array([[-122,   20, -433,   40],
       [-334,  264,   59,  204],
       [ 324, -207, -248,  241]]): 241

array([[  85,  439,   -8,  -21, -517,  323,   16],
       [ 144,  167, -205,  -52, -157,  184,   33]]): 184

array([  84, -545,  -70,   -8]): -70

array([ 533, -153,   48,  -62,  203, -227, -511]): 48

array([[  67, -191, -448, -132,  573],
       [-204,  442, -594,  181,  403]]): 403

array([  43,  382,  549, -185,  144, -164]): 144

array([[-434,   69,   11, -170,   35, -268],
       [-136,   68, -144, -319,  376,  107]]): 69

array([[ -66,  333,  290,  136, -160],
       [-553,  450,  -25,  265, -463],
       [-429,  411,  -41,  292, -500]]): 333
---
83  82  36  56  13 ans = 13, 83

 41   -2  -13   16  -12
 -5  -35   23    3  -31
ans = -12, -5

 521  -909   435   255   964 ans = 964, 521

6  5  0  4
5  8  3  5
ans = 4, 5

437  267  415  190  393  784 ans = 784, 437

287  501  433  367  392  378
243  326  737  122  664  271
228  313  753   85  711  252
ans = 378, 228

-867   522  -260  -700  -383 ans = -383, -867

84  82  83  79
74  82  20  94
ans = 79, 74

8296  7147  6208  1378  9581  8476 ans = 8476, 8296
---
[87, 100, 540, 5, 146, 432] ⇒ 87
[-144, 211, -299, 265, -535, 290] ⇒ -144
[46, -19, -488, -1] ⇒ 46
[-431, -354, 26, -243, -41] ⇒ -431
[-166, 234, -87, 114, 316, 577, 198] ⇒ -166
[-102, -448, 571, -201, -547] ⇒ -102
[-232, -431, -155, 177, 68, 407, 160] ⇒ -232
[61, -50, 380, 392, -497] ⇒ 61
[298, -280, 102, -42, -501] ⇒ 298
[-553, 102, -433, 389] ⇒ -553
---
((6, 5, 5, 7), (4, 5, 3, 6), (4, 6, 1, 0)) ⇒ 7, 0
(-46, -39, 33, 39) ⇒ 39, -46
(158, 383, 812, 388, 275, 501) ⇒ 812, 158
(-7, -33, 2, -18, 5, 36) ⇒ 36, -33
(196, 104, 113, 52, 154, 87, 79) ⇒ 196, 52
(222, 58, 128, 111, 72, 119, 36) ⇒ 222, 36
((3088, 8874, 2053, 5829), (5056, 5125, 6104, 5829)) ⇒ 8874, 2053
(-313, -866, -62, -277, 712) ⇒ 712, -866
(46, 21, 77, 49) ⇒ 77, 21
---
Input:
[[185, 484, 355, 19],
[342, 529, -6, -459]]
Output: 484

Input:
[[-13, 86, 238, -81],
[-69, 50, -407, 565]]
Output: 86

Input:
[[-84, 274, 490, -259],
[154, -66, -16, 5]]
Output: 274

Input:
[[529, 534, 530, 288],
[536, 246, 445, 270]]
Output: 534

Input:
[[407, -386, 420, -403],
[-425, 416, -413, 409]]
Output: -386

Input:
[[-220, -284, -513, -284],
[-175, -320, -507, -320]]
Output: -284
---
[[335, 223, -328, -287, 163],
[581, -402, -92, -211, 352]]	581, 352

[[-344, -186, -441, -11, -19, -103],
[-288, -281, -367, -232, 92, -168],
[-2, 8, -237, -178, -23, 9]]	92, 9

[-393, -206, -230, 451, 49]	451, 49

[140, -452, -594, -269]	140, -269

[[161, 396, -161, 18, -232],
[517, 28, 266, -49, -98]]	517, 396

[-511, -310, -420, -50, -443, 133]	133, -50

[522, 33, 203, -42, -136, -403]	522, 203

[[-167, 61, -201, -81, 201, -462],
[96, 344, -28, 42, 113, -525],
[184, 96, 82, -4, -262, -60]]	344, 201

[[358, -96, 51, -15, 22, 55, -175],
[-102, 85, -282, -163, 512, -78, -156]]	512, 358
---
[[225, -325, -219, 25, -288, -182],
[554, -109, -189, -376, 106, 587]] ans = -376

[-95, -220, -250, 231, -577, -119] ans = -577

[-478, -246, 447, -43] ans = -478

[219, 462, 117, 168, 364, 558, 566] ans = 117

[-248, -78, 482, 84, -551, 51, 79] ans = -551

[-559, 387, -65, -438, 161] ans = -559

[524, -167, 178, 584, -86, 298] ans = -167
---
[[-189, -157, 475, 537, -3, 246, -236],
[80, 77, 24, -196, -368, 137, 146]] ⇒ 137

[[-154, 402, 358, 403, -462, -269, -203],
[-154, -71, 211, 173, 185, 18, -203]] ⇒ 18

[[284, -232, 588, -50, -228, -583],
[-170, 291, 92, 437, 95, 2]] ⇒ 95

[[-454, 238, 426, -86],
[-373, -483, 462, 555]] ⇒ 462

[[-2, 358, -294, 286, 168, 195],
[-165, 16, -232, 441, 319, -256]] ⇒ 319

[[-114, -432, 231, 575, 173, 163],
[257, -368, 259, 291, 158, 66]] ⇒ 158
